Below are the code and all the weights of a small trained network. Each question names an input and a class and asks about switching units off, where a switched-off unit gives its printed mean instead of its output.

import numpy as np


def w(rows, s, z=0):
    codes = np.array(rows[::2]) - 128.0
    scale = np.full(codes.shape[1], s)
    scale[-1] = z or s
    return codes * scale


def f(y):
    return y / 2 * (1 + np.tanh(0.7978845608 * (y + 0.044715 * y**3)))


def log_softmax(a):
    a = a - a.max(-1, keepdims=True)
    return a - np.log(np.exp(a).sum(-1, keepdims=True))


def net(x, mask):
    res = np.array(x, float).reshape(1, 6) / 4 @ E
    y = f(res @ A[0][:, :-1].T + A[0][:, -1])
    res = res + np.where(mask, y, B[0][:, -1]) @ B[0][:, :-1]
    return log_softmax(res[-1] @ U[:, :-1].T + U[:, -1])


A, B = {}, {}
E = w([
[130,101,117,228,223,140],'x0',
[232,202,119,146,56,170],'x1',
[253,153,140,140,134,13],'x2',
[199,174,36,139,206,111],'x3',
[228,63,114,184,113,188],'x4',
[192,102,228,50,221,128],'x5',
],0.0052)
A[0] = w([
[80,117,102,131,16,136,183],'neuron 1',
[223,184,130,130,97,173,163],'neuron 2',
[67,65,166,142,200,183,150],'neuron 3',
[128,111,179,57,187,64,188],'neuron 4',
[177,114,177,161,120,97,192],'neuron 5',
[134,163,81,94,135,111,192],'neuron 6',
[235,91,171,101,157,128,195],'neuron 7',
[81,149,111,200,140,105,253],'neuron 8',
[181,146,74,154,136,122,192],'neuron 9',
[66,208,130,54,131,88,150],'neuron 10',
[112,128,127,159,152,202,197],'neuron 11',
[138,130,5,165,172,117,144],'neuron 12',
[100,123,130,122,35,117,179],'neuron 13',
],0.012,0.0046)
B[0] = w([
[111,130,131,122,5,127,241],'neuron 1',
[175,177,61,147,131,156,234],'neuron 2',
[48,93,121,201,166,144,237],'neuron 3',
[105,163,215,128,168,97,230],'neuron 4',
[194,97,165,116,130,168,196],'neuron 5',
[117,149,98,93,145,121,175],'neuron 6',
[205,135,160,203,132,92,254],'neuron 7',
[131,36,145,42,150,189,222],'neuron 8',
[179,114,88,95,158,111,221],'neuron 9',
[74,198,127,88,157,161,205],'neuron 10',
[105,125,69,156,141,143,202],'neuron 11',
[114,95,84,87,142,24,232],'neuron 12',
[113,153,143,115,47,135,205],'neuron 13',
],0.024,0.0068)
U = w([
[154,77,192,109,129,129,72],'0',
[32,58,111,203,160,173,137],'1',
[154,126,255,189,176,53,169],'2',
[98,148,144,117,24,142,195],'3',
[113,151,136,158,135,87,2],'4',
[131,74,80,69,167,31,121],'5',
[83,234,193,84,197,122,142],'6',
[235,192,97,171,154,125,170],'7',
],0.0068,0.0027)

Each question gives the input, the list of numbers given to net, and the class t.
The units are the neurons (one row each of A and B). Each row of codes is followed by its name. A weight is (code - 128) times the scale printed after its matrix; where a second scale follows, it is the last column's (A, B and U).
mask holds one flag per neuron, in row order. A switched-off neuron (its flag False) gives its mean, the last column of its row in B, instead of its output. The means were averaged over made-up inputs and are rounded, as every weight is.
A unit's drop is (log p(t) with every unit on - log p(t) with that unit switched off) / (log p(t) with every unit on - log p(t) with every unit switched off).
The circuit of an input: a set's keep is (log p(t) with only the set's units on - log p(t) with every unit switched off) / (log p(t) with every unit on - log p(t) with every unit switched off). Starting from the 12 units with the biggest drops (on a tie, the unit counted first), units are removed one at a time, each time the one whose removal leaves the highest keep (on an exact tie, the one counted first), for as long as the keep stays at least 0.8.
circuit, biggest first: the units of the circuit, biggest drop first
unit that matters most: the unit with the biggest drop
k most important neurons: the k neurons with the biggest drops, biggest first
drop when u is switched off: that unit's drop, to one decimal
input [7,-6,-1,1,8,3], class 1: 2 most important neurons => neuron 3; neuron 11
input [0,-1,5,-4,-4,6], class 2: unit that matters most => neuron 7
input [6,-3,1,-2,7,-2], class 1: 2 most important neurons => neuron 3; neuron 11
input [3,-4,-1,1,-1,1], class 1: 2 most important neurons => neuron 3; neuron 7
input [-8,-2,-1,5,4,7], class 2: circuit, biggest first => neuron 4; neuron 7
input [1,-1,0,-1,-2,0], class 6: circuit, biggest first => neuron 7; neuron 1; neuron 12
input [2,-4,1,-5,7,3], class 2: circuit, biggest first => neuron 7; neuron 2
input [1,-1,0,-7,-6,0], class 6: 2 most important neurons => neuron 10; neuron 4
input [0,8,0,-2,-3,-1], class 3: circuit, biggest first => neuron 1; neuron 13
input [7,-1,-3,7,-5,7], class 2: circuit, biggest first => neuron 4; neuron 2
input [2,-4,3,-6,5,-2], class 1: 2 most important neurons => neuron 4; neuron 7
input [6,-7,4,-4,-7,-5], class 1: circuit, biggest first => neuron 3; neuron 9
input [2,-6,4,6,-6,2], class 6: 2 most important neurons => neuron 4; neuron 10
input [2,6,5,-7,1,4], class 7: 2 most important neurons => neuron 2; neuron 3
input [-8,-3,0,7,-4,-3], class 6: unit that matters most => neuron 10
input [3,-5,-1,-1,-8,-4], class 1: 2 most important neurons => neuron 3; neuron 8
input [6,5,0,7,-8,4], class 5: 2 most important neurons => neuron 12; neuron 9
input [5,5,-6,2,-4,-7], class 5: 2 most important neurons => neuron 12; neuron 8
input [-7,4,-2,8,8,-8], class 5: 3 most important neurons => neuron 12; neuron 9; neuron 7
input [-6,0,4,-2,4,6], class 2: unit that matters most => neuron 4
input [-2,-2,8,-7,-3,-2], class 3: drop when neuron 7 is switched off => 0.2
